[  33 -290  -87  146  -69  379 -164  182  -78  142    2  -26  203   43
    7  -65  -63  -52 -219   43   24   10  154 -129 -219 -278  -52  -88
 -220 -202  -12 -112 -108  176 -145  166   24  191  -67  302  310  457
  -53 -183  176]  (18)
[  47  -54  -15  -15   -8 -105   80  -88  -35  -69  -43   90   46 -185
  113   70   -6   68   44  -92  -20   67   -9   18 -149   29   -8  102
  -66  -53  -47   32   20  -81   73  -49  -66   58   70   11  -51  -45
  -17  -75   11]  (5)
[  19  -90   74   66   77  -46  158  -22   54   63    8  329  134 -116
    9   48  -29  -28  119 -159   22   81   70  131 -271  133  -53  408
   47  -33   61   30  -20  -67   99 -206 -151   77   62  -53  -56 -221
    6   11  -75]  (5)
[ -18  -42    4  -12  -85   60  222  -47  -55  -60   -6  217  142 -176
   15  -30   13   29   42 -103   27  123 -127    1  -55   94   33  116
    2 -110   87   37  -42 -124  -15 -121  -29  149  140 -105 -107  -85
  -28   28  -49]  (18)
[  83  -25   13   67   87 -156   96  -46   97  109   25  267   43  -83
   27   62  -41  -23  110 -126    1   12  148  137 -220  100  -47  423
    1    2   13    8   22  -37  125 -142 -175  -28   11  -42  -60 -194
   42  -36  -37]  (9)
[ -88 -155   -6  -25   99  141   78   -3  -34  -25  -15   17   95  -72
   94  -12 -111  -82  -35  -77    4   97 -146   38  -59  149   79  -20
  -48  -76  141  -19   13 -122 -113  -56   19   58   67   14   59   76
  -34  -58   23]  (17)
[  94  -41  -20   13   50 -199   44  -86   35   11  -21  132    2 -146
  103  102  -29   46   86 -110  -33    9  101   75 -194   41  -31  244
  -63   -2  -57   16   55  -59  126  -59 -126  -28   16   15  -46 -114
   18  -95   19]  (9)
[  18 -253 -119  175  -51  344 -170  154  -75  214   53  -53  156  101
   21  -61  -77  -71 -268   68   10  -77  206 -111 -170 -275    8  -83
 -257 -188  -97 -129 -105  238 -184  211  -13  139 -114  303  356  529
  -80 -215  159]  (5)
[ -79 -345  -47   88   -1  376  -65  139 -108  120   36   -7  193   29
   37  -17  -89  -78 -170  -47   -1  -30   36  -83 -143 -115   54 -107
 -174 -163   22  -97  -59   76 -227  109   42  150  -52  218  306  368
 -116 -171  130]  (17)
[  62  103 -101  -37 -134 -100  153 -123  -69  -77  -25   81   33 -204
   82  -26   23   93  -26   -6  -10   66  -54  -73   11  -13   65   27
  -96 -108  -60   44   -8  -71   38   10  -58   86   90  -45 -125   43
   -5  -47   -1]  (5)
[ 145 -173   49   91 -219  -37  -18 -103   -4 -220    1 -120 -146  -66
   73   86  151  153  123 -137   64  126 -324  268  181   47 -161 -335
 -120   43   54 -118  -59  -81  -94   38  217  -62  361 -264 -204 -124
   32   75   10]  (18)
[  42  189 -164  -80 -343  -49  305 -153 -176 -100   11  163   93 -286
   26  -91  104  178  -62    9  -10   33 -125 -229  165  -84  163  -45
 -109 -201 -102   81  -49  -86  -27   49  -44  187  118 -115 -195   91
  -62  -23  -19]  (5)
[ 182 -103    2   92 -166 -150  -40 -115   27 -129   12  -76 -158  -66
   84  103  115  142  107 -112   29   49 -155  227  102    1 -140 -174
 -140   50  -30  -97  -22  -33  -16   56  105 -105  249 -186 -166 -104
   45    8   29]  (5)
[ -41 -154   66   46   53  221  259   98   84  111   55  418  231  -40
 -131  -85  -69 -146  136 -180   74  155 -109  122 -109  243  -16  391
  124  -87  412  -14  -48 -185  -71 -269  -50  104  122 -172 -100 -277
   45  117  -45]  (14)
[ -74 -257  -17   26   34  225    6   53  -84   26    2    8  139  -48
   79   11  -82  -49  -85  -77   -6   27  -47  -25 -120    4   55  -64
 -114 -115   43  -49  -19  -24 -149   28   24  111   12  120  175  203
  -84 -121   73]  (17)
[  18   -4   28   85    2    9  193  -28   50   85   43  306  119  -69
  -30  -34  -13  -43   59  -97   49   81   18  118 -132  124  -13  333
   32  -62   77    9  -63  -38   28 -169 -122   80   93 -119  -89 -141
   17   50  -93]  (5)
[  69  211 -128  101  281 -178 -101 -112  263  232  123 -256 -328  299
  106  -90 -230 -252 -125  131   37  -65   -8  363  298  284  110   10
 -147  114   56 -208   67   72 -127   69  -36 -430   10 -174    3  170
  168  -54  -33]  (20)
[ 304   60 -165   88  -63 -104 -191   46  102   75  -89   -1   -1  -65
   28  -48  -33   37  -59  107   14   85  283  -65 -223 -275 -193  171
 -184 -100    0  -55   -8  106  203  118  -94   -1  -40  195  -14  153
  180 -138  187]  (9)
[ 117 -161 -134  174  -50  226 -220  127   -8  166    8  -96   83   88
   31  -69  -67  -52 -227  106   24  -12  209  -64 -169 -283  -77  -68
 -252 -155  -63 -129  -91  223  -87  206  -10   81  -70  273  255  456
   12 -183  173]  (5)
[ 278   15  -60  152  -83 -254 -160 -119  203   17   89 -223 -379  157
   50   55   45   35   98  -34   54  -34 -115  406  334   76 -149 -188
 -187  160   32 -239   18   35  -61  125  139 -391  233 -307 -197  -90
  180   16   46]  (20)
[ 198  174 -185  -41 -277 -220  178  -99  -32   48   25  226    8 -222
  -23  -20   73  163   43  -28  -36  -69  128 -170   75 -150   53  209
 -123 -117  -99   25   31  -37  108   57 -118   15    6  -73 -192  -42
   46  -87   63]  (20)
[ -48   66 -100 -100 -255   93  319 -100 -173 -131    0  159  145 -258
   19  -95   56  103  -39  -40   10  103 -241 -176  153   31  168  -86
  -52 -192   46   67  -47 -163 -101  -21   21  210  156 -134 -159   52
  -73   15  -25]  (17)
[ -26 -137  -14  -66  -76  132  215   15  -62  -59  -14  234  184 -194
  -13  -26  -13   10   82 -150    9  123 -165  -60  -47   97   45  107
   12 -126  233   32    1 -211  -58 -115   11  146  113  -72  -94 -121
  -19    7   37]  (14)
[-124  -73   -7   44  289  180   -7  -43  146   30   79 -266 -156  242
  104 -111 -222 -295  -97   12   76  129 -404  376  302  450  122 -256
  -54   57  362 -176   12 -139 -339  -35  153 -237  190 -226   18  120
   72   59  -37]  (14)
[ -32 -210   55  -67   54   35  138   -9  -47  -99  -66  192  161 -223
   78   78  -42   18  124 -196  -16  133 -100   12 -221  126  -12  162
   22  -66  150   50   45 -208   37 -153  -25  121   87    8  -35 -171
  -29  -39   27]  (17)
[ 127   39  -56  -16  -45 -127   36  -79   -3 -103  -92   55   36 -203
  100   11   -1   79   21  -13    0  144    7  -13 -157  -35  -67   95
  -80  -75   -3   38    6  -72  145  -29  -61   72   91   30 -113  -21
   59  -54   41]  (5)
[ 121  -40  -26   12   25 -213   51  -70   33   25  -27  184   28 -175
   81  106  -15   66  103 -123  -37    3  150   36 -230   -1  -53  306
  -59  -16  -62   29   57  -57  164  -65 -147   -8   -1   34  -57 -139
   26 -103   32]  (9)
[ 119   42   27  154   36  -84  196   22  183  261   96  496  109   -1
 -134  -34  -28  -89  146 -124   59   18  223  183 -202  117  -85  665
   76  -20  124  -18  -50   12  128 -232 -232  -10   23 -155 -124 -303
  103   68  -97]  (9)
[ 183 -130   29  134 -177 -106  -78 -120   50 -164   28 -171 -220    6
   83   91  133  124  106 -105   63   83 -267  336  206   50 -173 -320
 -150   87   15 -152  -52  -25  -88   69  194 -154  338 -269 -191 -101
   64   61    8]  (5)
[ 228 -103 -171  155 -130  105 -224  122   14  167  -16  -18   73   11
    0  -48  -21   23 -160   95    8  -26  315 -127 -209 -379 -135   51
 -257 -156  -79 -107  -65  213   34  213  -55   72  -96  282  171  360
   63 -200  217]  (9)
[ 222   11 -102  -16  -79 -289    9  -60   53   65   -5  144  -53 -161
   44  102    5  115  126  -99  -56  -81  209  -21  -95 -100  -59  272
 -117   -9  -86  -26  100  -34  179   29 -111 -105  -35   14  -98 -126
   79 -147  107]  (20)
[ 120  139 -137  -23 -200 -159  186 -115  -48    3   15  190   32 -207
   24  -21   53  121   13  -28  -19   -8   48 -106   28  -66   63  155
  -98 -110  -85   43    0  -47   73   15 -110   57   46  -71 -158  -17
   10  -57   13]  (9)
[ -69   85  -23  116  280   -3  -55 -139  157   50   82 -321 -244  253
  169  -82 -188 -241 -165   98   73   80 -255  421  252  372  106 -220
 -113   86   82 -161  -21   20 -232   14   56 -259  163 -196   26  207
   65   27 -115]  (5)
[ 153  -26  -55    2    0 -244    7  -87   37    5  -28  101  -32 -163
  101  112   -9   83   95  -99  -43  -14  133   40 -166  -26  -54  219
  -95   -3  -78    8   73  -50  152  -11 -116  -56    7   29  -67 -105
   42 -119   61]  (9)

[ 123  161  -83  100 -178   68 -174 -155    5  250 -129  197    8 -194
   27 -289 -138  -26  196  -95   79  -46  306   99   59 -162  109   69
  -52 -206  149    7  537   57   -2 -138   56   92  111   77   -3  -50
  -63  -46   -2]  <85>
[  28  123   35  108 -309  133 -190  -78  110  287 -185  158  -30 -181
  -93  -14 -124  -72   35 -191   81  -26  125  104   88  -56  157   21
   47 -171  105   79  403   -6   81 -228   55  189  218  -42   14   27
 -152 -160  109]  <93>
[ 156   73  -83 -151  389 -191  -65  -69   56 -120  335  -18   52  -64
   94  -36  -14   30    5  146 -139 -199   85    4 -136   51 -172  178
   24  179   29 -120 -215  166 -239  267 -214 -137 -236   11 -234  -38
  112  -33  -74]  <85>
[  21 -103 -173   93  -58  216  -91  -23  128  -77 -199  -42   -3   30
  168  133 -132   57   88  111   -4   65 -446  -93  -78  -33   64   83
  164 -148  -64  118 -155 -222  215  103  -52  -75   37   24   25  -42
 -241  -20  -18]  <81>
[ -40  -35  -69  -48  143  -30   57  -65  -11  -92  120    0   39  177
   92  -74 -124  106   31  113  -47   50  -67  -20   15  -13 -140   63
   29  -48   -4   26   13  -29   73  125   16  -38   10    3  -48  -28
   71   80   23]  <83>
[  51  -43  -25  236 -112  340 -171 -164  135  171   27   35   68 -114
 -137   29   84 -129  -69  191  -59   76 -185   41  -59  -73   84  365
   47 -115   78  181  104   -9   91   56   -8   22  157  -18 -124  -76
  -88  -49  119]  <93>
[ -86  -23  -66   65   55  -19   34   22 -119 -101  -43   38  -33  130
  130  -72 -188   33  -34   66    6   35  -67 -161  123    4  -18   40
   22 -159  -55  104  -26  -31   53   83   43  -82  166   -3   42  -52
   40  -10  -57]  <81>
[-222  -15  127   86 -104  -17   47   24  -27  188 -138  172  -82   65
 -136  100 -140  -60  -70 -157   80  -31  128 -157  221  -40   17   -5
  -85 -339 -118  183   75  127  109 -225  290   98  241  -53  127   37
   96  -33   12]  <83>
[-198   42  149 -191  154 -220  233  123  -40  -15  223   88    3  274
   51   61 -214   74  -89   22   -1   36  161  -66  142   73 -213 -127
  -20   19  -97  -46  -10  133  -36    6   80   13   60  -70   36   94
  219   73   46]  <81>
[ -40  -48  -33  110  -44  134  -98  -94   74   77  -34   53   -3    3
  -53   56  -43  -24  -16   71  -29   18 -115  -41   19  -60   -4  163
   24 -196    1  162   19   -5  120    6   64   27  162  -29  -34  -29
  -22  -32   28]  <90>
[  50  -20 -174   14   62   35   33 -116  -21  -53  -67   -1   41   77
  132 -207 -148  130  170  -29   30   18  -86   -1   -3  -48   -3   39
   40  -82   12  -25  140 -134  128   34   44  -38 -139   92    9  -78
  -94   81   40]  <83>
[  28  -55 -170  135   29  173    6 -141 -104 -134    5  -56   71  152
  116 -261 -115   76   24  138  -14  152 -212   12   42  -11   20  184
   85  -55   74   78  187 -183  141  172   -4  -72   59   49  -56 -139
  -58   66   88]  <83>
[ 136   -5 -150  245  -41  222 -282 -175   59   86  -63   49    9 -225
  -22  -67   40 -109   16  161  -65  -58 -110  -46  -64 -107  104  343
   21 -190   85  180   32    9   11  104  -70  -55  158   24 -127 -119
  -94 -123  -54]  <93>
[ -92 -108   -2  -86  292  -73  251  112   37 -131   79  -71   18  160
   62  184  -87   48  -63  -22   -6  -64 -251 -198  -16  136  -66   28
   57   92 -237  -68 -455  -14   16   76   38 -150 -338   24   26    0
  -27   68   60]  <81>
[  71  123    6  195 -299  190 -124 -103   53  342 -268  165   -6 -254
 -124 -140  -88 -113   83 -293  151  -59  163   72  101  -65  276   85
   -2 -168   70   28  467   -4   64 -301  136  147   29   49   53  -37
 -212 -120  150]  <93>
[-159 -112   -5  171   11   99   83   44  -47   57 -164   82  -51   62
  -19   95  -94  -65  -50   15   52   -1 -137 -280  124  -43   61  116
  -51 -301 -188  188 -180   34  116  -61  210  -82   99   27  125  -47
    4   19  -42]  <81>
[ -52  -20   14  -88  293 -226  -79   42   38 -145  189  -19  -69    9
  -14  233  -46   -8 -183   38 -137 -217  -56 -165    3  119 -160   91
   44    9  -86   75 -470  140 -124  159 -104  -76   43 -127 -141   23
  136 -167 -100]  <90>
[ -89  -65  -53  154  -29  122   16  -42  -78  -27 -105   23  -13  108
   20  -55 -121   -4  -47   19   28   69 -155 -117  120   -6   55  122
   35 -192  -45  157   42  -74  138   23  114  -33  152    2   37  -77
  -22    0   38]  <86>
[ 144  -42  -99   40  207   98 -175 -115  206   25  146  -17   44 -177
  -18  153  102  -64   15  210 -133 -145 -178  -45 -208  -37  -49  325
   40   -5  -18   49 -307   94  -70  191 -141 -112 -149   17 -194  -52
  -46  -54  -54]  <85>
[  31  -56 -161  -62   25  115  -91 -125  144  -83   68   -9   61  163
  192    1 -138  165  161  284  -89  142 -248   75 -120 -114 -169   65
  112 -110   71   69   72 -146  195  201  -86  -12  119    7  -75   -7
  -44   99  -15]  <83>
[  64   12 -160   45   28   50  -40 -126  -33  -51  -25    6   35   49
  113 -215 -136   93  108   18    0   29  -57   27   12  -40   -2   78
   51  -69   71   10  189 -115   89   71  -11  -22   -9   52  -40  -84
  -66   24   37]  <90>
[ -75    0  112 -148  231 -149  101   34   95  -24  263  -21   19   97
  -86  187  -39   13 -154  -35  -74  -99  -15  -18    3  146 -152   47
   51  149  -77  -51 -241  108  -71   48  -26    7 -141  -94 -112   60
   96  -39  114]  <90>
[-196 -131   61  155   15  218   42  -58  -29   -5  177   37   50  268
  -51   55  -29  -46 -177  394  -90  244 -194  -93   88  -55 -132  275
   -4 -210  -19  274    2   39  146  182  103  -39  399  -72  -50  -45
  190  102   51]  <86>
[  99   -9  -81 -197  290 -105  -51  -42  202 -140  273  -90   56   29
   96  157  -32  108   10  141 -152 -105 -187   48 -196   80 -202   82
  134  203    4  -96 -314  -12  -52  232 -231  -66 -221  -48 -200   30
  -24  -30   21]  <90>
[ 184   10 -130  163   25  252 -217 -172   96   19   85  -28   80 -154
    7  -69   54  -78  -18  212  -87    5 -193   73 -125  -21   73  366
  104   30  124   73   54  -34  -21  208 -171  -68   11   20 -205 -117
 -120  -74   57]  <85>
[  49    0  -18   98 -113  173 -206  -98  225  210  -70   83   -2 -185
  -98  166   11  -79   30   22  -28  -67  -93   11  -78  -81   57  176
   44 -159   22  120    3   27   77  -64   -4   68   89  -30  -64   12
 -128 -111   32]  <93>
[  16  154   77  -48  -66  -90  -96  -33   74  203   45  150  -19 -118
  -69  -18 -117  -36    0 -146   19 -109  281   74   67   -6   -6  -12
   -5  -39   69  -28  243  131  -75 -138    4  128   91  -55  -46   56
   23 -124   57]  <93>
[ -49  -30 -101  201  -86  146   42   10 -149  -57 -225   10  -21   65
  100 -139 -186  -15  -35  -67   95   75 -188 -143  158   38  180   77
   77 -138  -50  105   92 -161  124   -3   78  -70   92   41   89 -109
 -141  -38   55]  <81>
[  70  109   64  -86  226 -169  -61    4   50   -1  258   17    5 -116
  -58   68  -13  -70 -155  -39  -82 -210  135    3  -15  139  -60  135
   42  189   14  -75 -157  185 -241   94 -153  -31 -111  -76 -190   10
   77 -161   35]  <85>
[ 158  -41 -212   43  184   49  -87  -96   38 -185    7 -128   34  -61
  111  -55  -38   56   15    9  -64 -101 -306  -33 -110   88   46  176
  154  115   10  -30 -210 -162   11  194 -173 -128 -237   34 -138 -111
 -188  -85   39]  <90>
[   4  -49  -59   78   34   83  -13  -79   71   62  -70   19    8  -35
  -45   21  -38   -3   36  -67   12  -62 -114  -62   -5  -14   45  129
   23 -109  -52   54  -50  -29   95  -45   81   -9 -101   29   -8  -45
  -91  -13   61]  <90>
[-181   70  149  -48  -55  -58  161   40 -103   40  102   81   14  249
  -25  -84 -220   33 -134  -89   60  128  144   47  231   92  -58  -73
   32   -6   18   13  317   24   50  -70  120  110  199  -85   31   39
  125   16  180]  <86>
[ -79 -112  -36   48  241   -4  122   81  -60 -209   58  -98   -8  134
   58  126  -74   -9 -180   60  -42  -34 -318 -224   37  160   -7  140
   96   51 -169   57 -432  -46   -2  175  -27 -176 -107  -27  -31  -64
  -13  -34   25]  <81>
[ 138   32 -207   71  -73   89 -100 -108   28  -19 -234  -15    2  -99
  122 -166 -157   79  164 -196   70  -59 -146   31  -11    1  161   16
  127  -44   48  -37  167 -217  120  -45  -32    3 -147   74    5  -82
 -280  -79   65]  <90>
[ -83   52   27 -297  244 -344   52  107   59 -162  178   14  -52  169
  154  181 -233  151  -26  -38  -67 -133   37  -60   22  112 -242 -187
   82   67  -80  -80 -253   64  -64   94  -95  -12  -22 -102  -47  111
  117  -58  -70]  <86>
[  69   69    7   75   79   80  -83 -127    2   95  200   77   67  -60
  -54 -129    7  -89  -50  152  -56  -10  131   61    6  -32  -23  281
  -22  -15   96   45  187  158 -107  113  -30  -20   64    7 -160  -71
  102   -7   43]  <85>
[-110  -56   61  -73  275  -66  197  104  -58 -236  274 -115   43  262
   57  111  -97   27 -254  125  -78   53 -237  -99   50  226 -122   93
  128  226 -102  -22 -316  -18  -52  236  -95 -125  -72  -85  -98  -14
   87    3  121]  <81>

[ -54  199   12  154   78  -58  -20    6  208   10   27 -299  -62   14
   33    3  -14 -101  101  -46   99 -177   76 -113   94 -384 -112   30
  123  113  100  -45   20   41 -133  -19  -32  -93   74   77  220  -67
  -96 -139 -138]  [30]
[-115  174  -16  158  146  -81    6   47  127  -54  -31 -279  -19  -11
   80  -76  105  -44   64  -17   96 -136   -9 -154   91 -308 -176  -63
  109   14  102 -140   58   45   20  -46 -166 -102   10   76  222  -95
   -8  -68  -30]  [35]
[  24  113 -103  -83 -219 -155 -246 -183 -307 -160 -399  124  436   35
  308  132  345  207  -21  542   30 -153 -111   80 -314 -163 -245 -216
  -40 -335 -257 -222   62 -190  382 -126 -198    6 -183 -227 -120  -97
 -103  303   36]  [31]
[ -59  -68   50  -64  -42   56  -37   99  -51   10   55 -139    0  124
   51  102  -48 -120   74    7  -54 -104   56   77 -181  -90 -102 -131
   -4  -79   19   86   19   -2 -212    2  127   43  -19   -3   59   30
 -146 -156  170]  [29]
[-260   96  229    0 -147  -10   65   62  -36  172    0   20  176  201
 -174 -138   40   64 -340  -43   42  -10 -264  -24 -230  -94   20   -7
  124 -178 -310  -97   79  248  129    6 -327 -180  -95 -148 -197   99
  252    5    1]  [21]
[  45  167  -15  -52 -323 -113 -175 -198 -251  -65 -286   38  323  134
  246  184   87   56  -39  481   20 -202  -30   76 -307 -207 -241  -14
    8 -183 -274  -76   90 -113  151   17 -143  -91  -97 -212 -174   -6
 -183   65  -83]  [21]
[-124  130  -85  139  277 -102  -78   26  203 -124  -78 -246   82 -117
   81 -143  242   51  120  -29   96 -119  -36 -158  143 -366 -116 -212
  129  -62  158 -267   32   -9  153 -175 -150   -1  -28   69  271 -186
   27  140  -39]  [31]
[ 180 -176  150  198  -46  187  149   78  255  154  224  173 -217 -109
 -131  167  -12   37  226 -222   15  255  221   35   46  232  -22  135
  -61  127  321  292 -121   64 -318  -87  539  183  112  128  263  225
   68 -112  124]  [39]
[ 303   40  111  402 -243   46  134  -89  371  159   77  136 -139 -145
  -63  284  -30   82  231  -27   83  108  329  -38   30  126  -52  422
    0  354  417  295 -129   48 -230  -20  473   51  269  100  150  167
  -74 -186 -153]  [32]
[  64  145    1  -41 -321  -85 -161 -179 -193  -36 -230   19  264  129
  208  208   29   21   -3  417   11 -200   18   86 -285 -209 -207   20
   10 -125 -222  -14   66 -100   55   23  -52  -71  -56 -183 -146   12
 -212   11  -95]  [30]
[-197   28  270  -38 -203   90   97  116  -68  204  131   26   13  229
 -165  -54 -107  -43 -234 -115   12   37 -166   32 -199  -29    5   40
   76 -116 -294   82   61  219 -110   51 -100 -131  -53  -90 -104  193
  167 -164   70]  [32]
[ -59   36  -21   39  -15  -56  -65  -50   23  -94 -106 -183  189   65
  126   22  -32  -69   57  175  -60 -207   41  -33 -164 -195 -182  -68
  105  -72   87  -85  112    7   -1   16  -68  -43   -7  -72  -94  -65
 -174  -47  -39]  [21]
[  19   61  123  216 -111   48  125  -41   16   -8  -13  161   34  -82
   53  -73   48  113   43   65   54  178  -46 -141   55   84 -235  140
   71  -44   15  -10  113   90  121  -34   -7  -70   -8  -15   65  163
  172   -6  -22]  [35]
[  47  -25  228  120 -219  163  126  -29   69  107  150  174  -36    1
  -70    2 -202  -11   52  -52  -12  179   34  -32   -5   82 -112  217
   88   18  -45  182   80  125 -164   26  221  -34   41  -29   -5  274
   83 -150  -66]  [32]
[-111  -91  264  -45 -145  194  124  147  -90  155  217  125  -92  129
 -126  -48 -115  -44  -72 -173  -13  191 -105   42  -88  103  -52   -5
   14 -134 -217  162   52  156 -194    5  122  -14  -71  -18   56  265
  179 -154  184]  [29]
[ 108   50   91  304  -86   43  133  -77  151  -13   -4  145    4 -159
   50  -23   34  116  144   48   55  172   67 -157  107   87 -221  208
   78   65  194   32   76   67   66  -49  120  -26   68   29  106  140
  106  -15  -88]  [35]
[-160  164  -46  121  246 -103  -73   21  219  -75  -51 -282   83  -64
   28 -151  178   14   56  -58  100 -153  -54 -155  119 -420  -77 -168
  163  -47   93 -255   39   35  110 -136 -197  -50  -23   45  218 -167
   30  101  -94]  [35]
[ 146   32  179  259 -219  119  149  -77  175   89  112  143  -79  -67
  -27   70 -172   11  140  -13   27  152  141  -83   52   86 -152  329
   78  154  132  206   49  103 -170   32  280  -37  128   22   56  242
   22 -184 -141]  [30]
[-221  -22  278  -91 -216  109  102  163 -134  214  145   34   13  269
 -169  -40  -95  -53 -263 -121  -10   43 -187   72 -268   31   12  -13
   38 -157 -322  103   48  223 -126   58  -96 -116  -76  -92 -124  203
  171 -181  169]  [32]
[-155  -97   76 -130   21   75  -44  132  -53   14   96 -167   34  154
    1    5  -76 -148   17  -60  -82 -110  -21   76 -183 -138  -59 -214
   44 -150  -56   29   49   41 -199   -6   62   32  -63  -23   20   24
  -95 -125  181]  [29]
[-145   94  188   85 -149   26  122   63  -28  114   45  -40   18  156
  -56  -57  -71  -34 -156  -20   29    1 -110  -70 -126  -43 -125   98
   89  -46 -141   23  101  192  -31   70 -160 -172  -11  -52  -65  134
  120 -174   15]  [21]
[-134  -31   68    6   63   52   34  158   55   27  131 -274  -88  130
   -1   14 -104 -187   60 -123  -41 -127   50  -10  -89 -144  -95  -99
   53    2  101   66   39   84 -260   33   58  -23   26   64  110    7
 -109 -254  143]  [32]
[-162   31  -21   67  123  -60    1   70   19 -103  -58 -257  101   54
  104  -85   58  -68   26   50  -29 -159  -37 -102  -90 -173 -197 -158
   96  -96  121 -148  115   58   47   -4 -180  -64  -30    2   28  -92
  -56  -63   84]  [35]
[-161 -169   51 -121  258  113   -5  215   73   33  186 -227 -103  104
  -72  -25   -2 -161   80 -245  -55  -36   12   65  -45 -137  -27 -326
    3 -152   84   22  -10   60 -295  -73  149  119  -85   77  233    1
   -1  -70  268]  [39]
[-163   50   46  -51  307   53 -108  136  275   62  193 -268 -123  -14
 -134 -106   79  -89  112 -336  109  -62  -16   -6  191 -478  103 -275
  109  -61  -26  -86  -79   28 -222 -193  102   82  -53  116  422  -70
   53   55    1]  [39]
[  32   14   82  238  -54   49  132  -14   23  -49  -22  158   16 -129
   90  -72  109  133   98   59   43  202  -25 -150   73  141 -259   86
   39  -50  113  -15  103   63  142  -66   36  -20   -6   23  119  132
  168   13   53]  [31]
[ -95   -6   63  -57  -71   32  -31   58  -70   -1   26 -171   47  159
   66   55  -99 -139   20   56  -59 -150   16   37 -190 -145 -134  -90
   47  -83  -42   42   72   30 -167   44   16  -33  -24  -41  -18   23
 -145 -174   91]  [32]
[ -99  258  -96  197  283 -138  -92   13  244  -91  -81 -266    0 -151
   84 -123  323   85  132  -52  209 -109  -37 -189  257 -483 -107 -163
  119    3  101 -280  -21  -34  163 -212 -174  -34  -17  119  430 -201
   69  154 -105]  [31]
[ -47   -5   55   11  -76   31    6   78  -38    9   39 -173  -21  131
   77  101  -85 -139   68   38  -38 -130   71   22 -157  -98 -153  -36
   12  -10   49   93   44   23 -206   55   78  -30   22   12   44   35
 -159 -230  114]  [32]
[  86  150  -45    9 -284 -128 -167 -203 -172  -79 -300   40  314   72
  243  202  132   88   12  468   25 -197   19   59 -279 -185 -228    0
    3 -136 -149  -77   58 -128  165  -12  -91  -56  -57 -183 -139  -34
 -196   93  -91]  [21]
[-166 -191   61 -161  142  112  -10  219  -50   21  148 -182  -50  156
  -24   14  -18 -159   43 -154  -94  -52  -10  101 -161  -56  -57 -318
  -24 -193   23   54   11   43 -268  -35  123  106  -99   33  129   24
  -45 -114  325]  [39]
[ 130   72  122  303 -166   52  151  -91  153   31   25  115  -34  -97
   32   40  -72   51  130   54   46  128  112 -133   64   79 -217  296
   79  131  176  112   75   90  -39   20  156  -62  110   23   63  179
   42 -125 -129]  [21]
[-151    1  -48   81  123  -59   27  119  -68 -130  -85 -227   74   45
  166  -56  145  -36   41   86  -28 -120  -46 -103 -110  -60 -258 -198
   29 -121  156 -135  107   31   90  -17 -181  -45  -47   32   75  -97
  -39  -75  215]  [31]
[-139   86   60   44  122   15  -23   84  181   29  119 -300  -67   61
  -38  -57  -75 -150   68 -159   37 -148   27  -61   54 -354  -36  -79
  134   31   42  -27   26   74 -201  -28    5  -49   31   63  188  -35
  -67 -147  -47]  [32]
[-105 -184   34 -242   66   84 -115   93  -98    7   37  -66  108  150
    3   70   38  -81   25   -1  -95  -71  -20  173 -235 -106  -39 -350
  -34 -290  -98    0    1  -26 -172  -77  130  144 -160  -75   32   14
  -68   62  242]  [39]
